Here is a tiny trained network, its code and every weight. The questions are about switching its units off for an input and a target symbol, where a switched-off unit gives its printed mean instead of its output.

import numpy as np


def w(rows, s, z=0):
    codes = np.array(rows[::2]) - 128.0
    scale = np.full(codes.shape[1], s)
    scale[-1] = z or s
    return codes * scale


def softmax(a):
    e = np.exp(a - a.max(-1, keepdims=True))
    return e / e.sum(-1, keepdims=True)


def log_softmax(a):
    a = a - a.max(-1, keepdims=True)
    return a - np.log(np.exp(a).sum(-1, keepdims=True))


def net(x, mask):
    ids = ['Φβηθλμξστψ'.index(c) for c in x.split()]
    T = len(ids)
    res = E[ids] + P[:T]
    u = 0
    for l in range(3):
        r = res
        for j in range(3):
            rows = slice(3 * j, 3 * j + 3)
            q, k, v = (r @ M[l][rows].T for M in (Q, K, V))
            z = softmax(np.where(np.tri(T) > 0, q @ k.T / 3**0.5, -1e9)) @ v
            o = O[l][rows]
            res = res + np.where(mask[u + j], z, o[:, -1]) @ o[:, :-1]
        u += 3
    return log_softmax(res[-1] @ U[:, :-1].T + U[:, -1])


Q, K, V, O = {}, {}, {}, {}
E = w([
[117,181,137],'Φ',
[106,167,125],'β',
[125,211,157],'η',
[118,180,143],'θ',
[143,186,121],'λ',
[147,186,85],'μ',
[162,249,155],'ξ',
[93,145,129],'σ',
[114,158,55],'τ',
[104,89,2],'ψ',
],0.014)
P = w([
[128,87,202],'0',
[196,169,80],'1',
[159,56,161],'2',
[66,154,130],'3',
[241,216,8],'4',
[174,45,98],'5',
[1,204,84],'6',
],0.012)
Q[0] = w([
[119,159,146],'0.h1',
[137,124,130],'0.h1',
[2,182,100],'0.h1',
[180,123,161],'0.h2',
[141,135,168],'0.h2',
[156,190,85],'0.h2',
[118,138,116],'0.h3',
[169,118,157],'0.h3',
[81,125,118],'0.h3',
],0.028)
K[0] = w([
[114,103,165],'0.h1',
[136,129,125],'0.h1',
[2,176,152],'0.h1',
[182,116,147],'0.h2',
[156,149,190],'0.h2',
[106,218,87],'0.h2',
[138,149,130],'0.h3',
[120,93,145],'0.h3',
[126,120,89],'0.h3',
],0.024)
V[0] = w([
[73,148,128],'0.h1',
[204,119,162],'0.h1',
[250,79,111],'0.h1',
[128,70,143],'0.h2',
[30,149,80],'0.h2',
[102,173,105],'0.h2',
[133,66,149],'0.h3',
[150,175,142],'0.h3',
[99,151,92],'0.h3',
],0.012)
O[0] = w([
[180,120,122,158],'0.h1',
[91,169,124,85],'0.h1',
[5,124,148,70],'0.h1',
[128,189,145,3],'0.h2',
[232,136,146,200],'0.h2',
[153,85,120,232],'0.h2',
[113,201,137,31],'0.h3',
[92,75,131,205],'0.h3',
[168,87,117,158],'0.h3',
],0.013,0.0056)
Q[1] = w([
[163,82,116],'1.h1',
[111,161,3],'1.h1',
[125,116,142],'1.h1',
[128,103,144],'1.h2',
[124,124,142],'1.h2',
[124,125,146],'1.h2',
[121,122,154],'1.h3',
[111,114,89],'1.h3',
[105,158,85],'1.h3',
],0.029)
K[1] = w([
[219,110,136],'1.h1',
[68,81,1],'1.h1',
[137,154,124],'1.h1',
[121,171,86],'1.h2',
[130,128,151],'1.h2',
[128,129,155],'1.h2',
[145,107,127],'1.h3',
[91,91,180],'1.h3',
[145,121,205],'1.h3',
],0.02)
V[1] = w([
[109,36,216],'1.h1',
[139,164,95],'1.h1',
[91,146,94],'1.h1',
[198,106,91],'1.h2',
[131,159,251],'1.h2',
[96,122,90],'1.h2',
[183,112,116],'1.h3',
[158,98,174],'1.h3',
[163,100,219],'1.h3',
],0.015)
O[1] = w([
[40,125,250,117],'1.h1',
[153,125,84,140],'1.h1',
[208,163,123,38],'1.h1',
[120,129,251,176],'1.h2',
[205,48,27,10],'1.h2',
[100,165,119,160],'1.h2',
[101,217,200,94],'1.h3',
[145,117,181,101],'1.h3',
[131,87,254,82],'1.h3',
],0.011)
Q[2] = w([
[62,154,104],'2.h1',
[191,23,156],'2.h1',
[159,110,82],'2.h1',
[107,91,129],'2.h2',
[117,139,176],'2.h2',
[89,176,122],'2.h2',
[110,247,126],'2.h3',
[87,114,121],'2.h3',
[148,137,92],'2.h3',
],0.013)
K[2] = w([
[87,43,108],'2.h1',
[123,254,54],'2.h1',
[167,88,67],'2.h1',
[105,33,135],'2.h2',
[117,148,163],'2.h2',
[74,141,105],'2.h2',
[14,237,90],'2.h3',
[129,79,55],'2.h3',
[90,172,140],'2.h3',
],0.0096)
V[2] = w([
[57,90,151],'2.h1',
[162,231,105],'2.h1',
[136,168,136],'2.h1',
[2,150,154],'2.h2',
[164,97,15],'2.h2',
[131,130,141],'2.h2',
[163,181,148],'2.h3',
[53,107,172],'2.h3',
[98,85,113],'2.h3',
],0.0062)
O[2] = w([
[176,222,109,203],'2.h1',
[74,83,78,4],'2.h1',
[118,107,89,77],'2.h1',
[206,82,97,182],'2.h2',
[132,142,254,140],'2.h2',
[117,132,112,124],'2.h2',
[153,157,179,57],'2.h3',
[60,59,151,117],'2.h3',
[101,100,83,184],'2.h3',
],0.0061,0.0032)
U = w([
[23,156,168,255],'Φ',
[51,50,116,94],'β',
[138,109,32,222],'η',
[143,40,147,34],'θ',
[183,34,1,64],'λ',
[155,117,179,153],'μ',
[178,83,112,115],'ξ',
[167,195,64,128],'σ',
[175,100,149,41],'τ',
[167,71,130,72],'ψ',
],0.012,0.0049)

Each question gives the input, a string of symbols that net reads in full, and the target symbol t.
The units are the heads (3 rows each of Q, K, V and O). Each row of codes is followed by its name. A weight is (code - 128) times the scale printed after its matrix; where a second scale follows, it is the last column's (O and U).
mask holds one flag per head, layer by layer. A switched-off head (its flag False) gives its mean, the last column of its rows in O, instead of its output. The means were averaged over made-up inputs and are rounded, as every weight is.
A unit's drop is (log p(t) with every unit on - log p(t) with that unit switched off) / (log p(t) with every unit on - log p(t) with every unit switched off).
The circuit of an input: a set's keep is (log p(t) with only the set's units on - log p(t) with every unit switched off) / (log p(t) with every unit on - log p(t) with every unit switched off). Starting from all 9 units, units are removed one at a time, each time the one whose removal leaves the highest keep (on an exact tie, the one counted first), for as long as the keep stays at least 0.8.
units of the circuit, in order: the units of the circuit, biggest drop first
most important unit: the unit with the biggest drop
heads that matter: for each layer, one digit per head in row order, 1 if its drop is at least 0.15 and else 0, layers parted by /
drop of u: that unit's drop, to one decimal
input Φ β β ψ ψ, target Φ: heads that matter => 000 / 010 / 000
input τ ψ λ τ, target σ: heads that matter => 000 / 011 / 010
input λ σ λ μ β τ, target β: heads that matter => 111 / 101 / 000
input λ Φ σ ξ ψ Φ θ, target σ: units of the circuit, in order => [0.h1, 1.h2, 1.h3]
input β ψ λ β λ λ Φ, target λ: heads that matter => 101 / 101 / 000
input λ Φ Φ Φ β ξ Φ, target μ: units of the circuit, in order => [0.h1, 1.h2]
input μ λ ξ, target Φ: most important unit => 1.h1
input σ λ β Φ, target λ: heads that matter => 100 / 001 / 000
input λ β σ, target Φ: heads that matter => 000 / 100 / 010
input θ β Φ λ, target μ: heads that matter => 101 / 011 / 000
input η β μ σ, target μ: heads that matter => 110 / 011 / 000
input Φ ψ λ λ, target σ: heads that matter => 000 / 011 / 000
input σ β θ ξ, target μ: units of the circuit, in order => [1.h3, 0.h1]
input β σ ψ λ λ ξ μ, target λ: units of the circuit, in order => [0.h1]
input σ λ η β β Φ τ, target μ: units of the circuit, in order => [1.h2, 0.h1]
input ψ λ μ τ ξ λ β, target β: heads that matter => 101 / 110 / 110
input λ λ μ θ, target λ: units of the circuit, in order => [0.h1, 1.h3, 0.h2]
input λ β λ λ ξ, target λ: heads that matter => 110 / 101 / 100
input η ξ β η, target β: units of the circuit, in order => [1.h1, 0.h3, 0.h1, 2.h1]
input ξ λ σ ξ β λ ψ, target μ: heads that matter => 010 / 011 / 000
input η ψ η, target β: most important unit => 0.h1
input μ ξ τ, target Φ: heads that matter => 010 / 100 / 000
input λ β η, target Φ: heads that matter => 000 / 100 / 010
input β β λ λ, target μ: heads that matter => 001 / 011 / 000
input ξ η β, target Φ: drop of 0.h3 => 0.1
input ψ ψ λ Φ, target σ: drop of 0.h2 => 0.1
input β λ λ λ, target λ: drop of 0.h1 => 1.4
input β η θ, target Φ: units of the circuit, in order => [0.h2]
input ψ μ μ η β ξ Φ, target μ: drop of 1.h2 => 0.4
